Below are the code and all the weights of a small trained network. Each question names an input and a class and asks about switching units off, where a switched-off unit gives its printed mean instead of its output.

import numpy as np


def w(rows, s, z=0):
    codes = np.array(rows[::2]) - 128.0
    scale = np.full(codes.shape[1], s)
    scale[-1] = z or s
    return codes * scale


def f(y):
    return np.maximum(y, 0)


def log_softmax(a):
    a = a - a.max(-1, keepdims=True)
    return a - np.log(np.exp(a).sum(-1, keepdims=True))


def net(x, mask):
    res = np.array(x, float).reshape(1, 7) / 4 @ E
    y = f(res @ A[0][:, :-1].T + A[0][:, -1])
    res = res + np.where(mask, y, B[0][:, -1]) @ B[0][:, :-1]
    return log_softmax(res[-1] @ U[:, :-1].T + U[:, -1])


A, B = {}, {}
E = w([
[123,20,99,208,150,124,33,135,56,175],'x0',
[78,208,125,216,130,223,155,218,111,5],'x1',
[25,86,129,161,148,97,105,136,180,165],'x2',
[134,139,40,141,192,194,30,155,58,132],'x3',
[48,108,66,161,121,33,131,217,36,107],'x4',
[140,141,103,101,210,110,214,191,176,216],'x5',
[135,137,54,68,14,91,106,176,254,59],'x6',
],0.0079)
A[0] = w([
[119,104,153,174,169,191,100,135,98,123,252],'neuron 0',
[144,130,117,58,107,92,123,113,192,115,123],'neuron 1',
[153,85,185,148,112,142,122,102,163,92,170],'neuron 2',
[116,124,130,114,100,155,87,134,227,140,62],'neuron 3',
[129,245,203,108,120,168,142,98,155,91,114],'neuron 4',
[99,163,147,156,147,134,141,149,141,53,191],'neuron 5',
[142,87,153,162,173,164,105,90,80,169,122],'neuron 6',
[110,93,185,134,101,128,162,143,157,208,129],'neuron 7',
[134,146,95,153,147,155,91,102,93,173,116],'neuron 8',
[130,125,65,128,211,133,124,138,181,142,156],'neuron 9',
],0.011,0.003)
B[0] = w([
[76,143,134,167,133,92,50,81,46,185,217],'neuron 0',
[114,197,185,61,168,127,46,87,142,183,216],'neuron 1',
[197,176,185,90,150,142,125,58,128,123,186],'neuron 2',
[193,166,175,151,188,91,134,121,77,158,192],'neuron 3',
[143,61,24,112,46,160,187,99,183,59,248],'neuron 4',
[139,73,11,131,116,174,120,146,122,140,212],'neuron 5',
[198,244,213,45,103,119,115,120,28,254,226],'neuron 6',
[62,180,149,121,134,182,190,209,164,136,187],'neuron 7',
[68,151,154,117,165,121,108,165,110,176,188],'neuron 8',
[195,185,146,91,127,152,48,69,118,131,181],'neuron 9',
],0.0082,0.013)
U = w([
[103,104,154,140,246,111,210,163,237,162,2],'0',
[66,79,28,224,170,126,94,215,101,88,172],'1',
[183,170,255,113,231,94,91,107,104,201,146],'2',
[206,135,164,110,129,134,147,59,141,75,170],'3',
],0.008,0.0039)

Each question gives the input, the list of numbers given to net, and the class t.
The units are the neurons (one row each of A and B). Each row of codes is followed by its name. A weight is (code - 128) times the scale printed after its matrix; where a second scale follows, it is the last column's (A, B and U).
mask holds one flag per neuron, in row order. A switched-off neuron (its flag False) gives its mean, the last column of its row in B, instead of its output. The means were averaged over made-up inputs and are rounded, as every weight is.
A unit's drop is (log p(t) with every unit on - log p(t) with that unit switched off) / (log p(t) with every unit on - log p(t) with every unit switched off).
The circuit of an input: a set's keep is (log p(t) with only the set's units on - log p(t) with every unit switched off) / (log p(t) with every unit on - log p(t) with every unit switched off). Starting from all 10 units, units are removed one at a time, each time the one whose removal leaves the highest keep (on an exact tie, the one counted first), for as long as the keep stays at least 0.8.
units of the circuit, in order: the units of the circuit, biggest drop first
unit that matters most: the unit with the biggest drop
top k neurons: the k neurons with the biggest drops, biggest first
drop when u is switched off: that unit's drop, to one decimal
input [-5,1,5,3,8,-8,-8], class 1: top 4 neurons => (neuron 1; neuron 5; neuron 2; neuron 3)
input [-6,-4,6,-2,0,1,-2], class 0: units of the circuit, in order => (neuron 6; neuron 7)
input [-2,-4,-1,3,-1,-7,8], class 2: unit that matters most => neuron 1
input [-3,-2,4,-8,-7,-3,0], class 3: top 2 neurons => (neuron 4; neuron 6)
input [-5,0,4,6,2,2,2], class 3: top 2 neurons => (neuron 6; neuron 0)
input [3,8,0,-7,-2,7,-1], class 0: top 2 neurons => (neuron 7; neuron 0)
input [-2,6,1,5,-4,6,3], class 3: top 4 neurons => (neuron 9; neuron 8; neuron 7; neuron 3)
input [-4,-5,8,-7,-1,5,-2], class 0: top 3 neurons => (neuron 7; neuron 6; neuron 0)
input [-2,-4,-6,7,8,-3,7], class 1: top 2 neurons => (neuron 6; neuron 2)
input [3,7,4,-6,2,-8,3], class 1: top 2 neurons => (neuron 5; neuron 6)
input [-2,3,1,-7,-8,3,-5], class 3: top 2 neurons => (neuron 4; neuron 2)
input [-1,0,-1,-4,3,8,0], class 0: top 2 neurons => (neuron 6; neuron 0)
input [7,8,-7,7,8,-3,-5], class 2: top 2 neurons => (neuron 6; neuron 4)
input [-2,6,7,-1,-2,-7,-1], class 1: units of the circuit, in order => (neuron 5)
input [8,7,-8,5,6,3,-4], class 2: drop when neuron 6 is switched off => 1.4
input [-8,-2,-6,-7,-5,0,-6], class 3: drop when neuron 4 is switched off => 0.2
input [0,3,-3,-3,3,7,0], class 0: drop when neuron 0 is switched off => 0.3
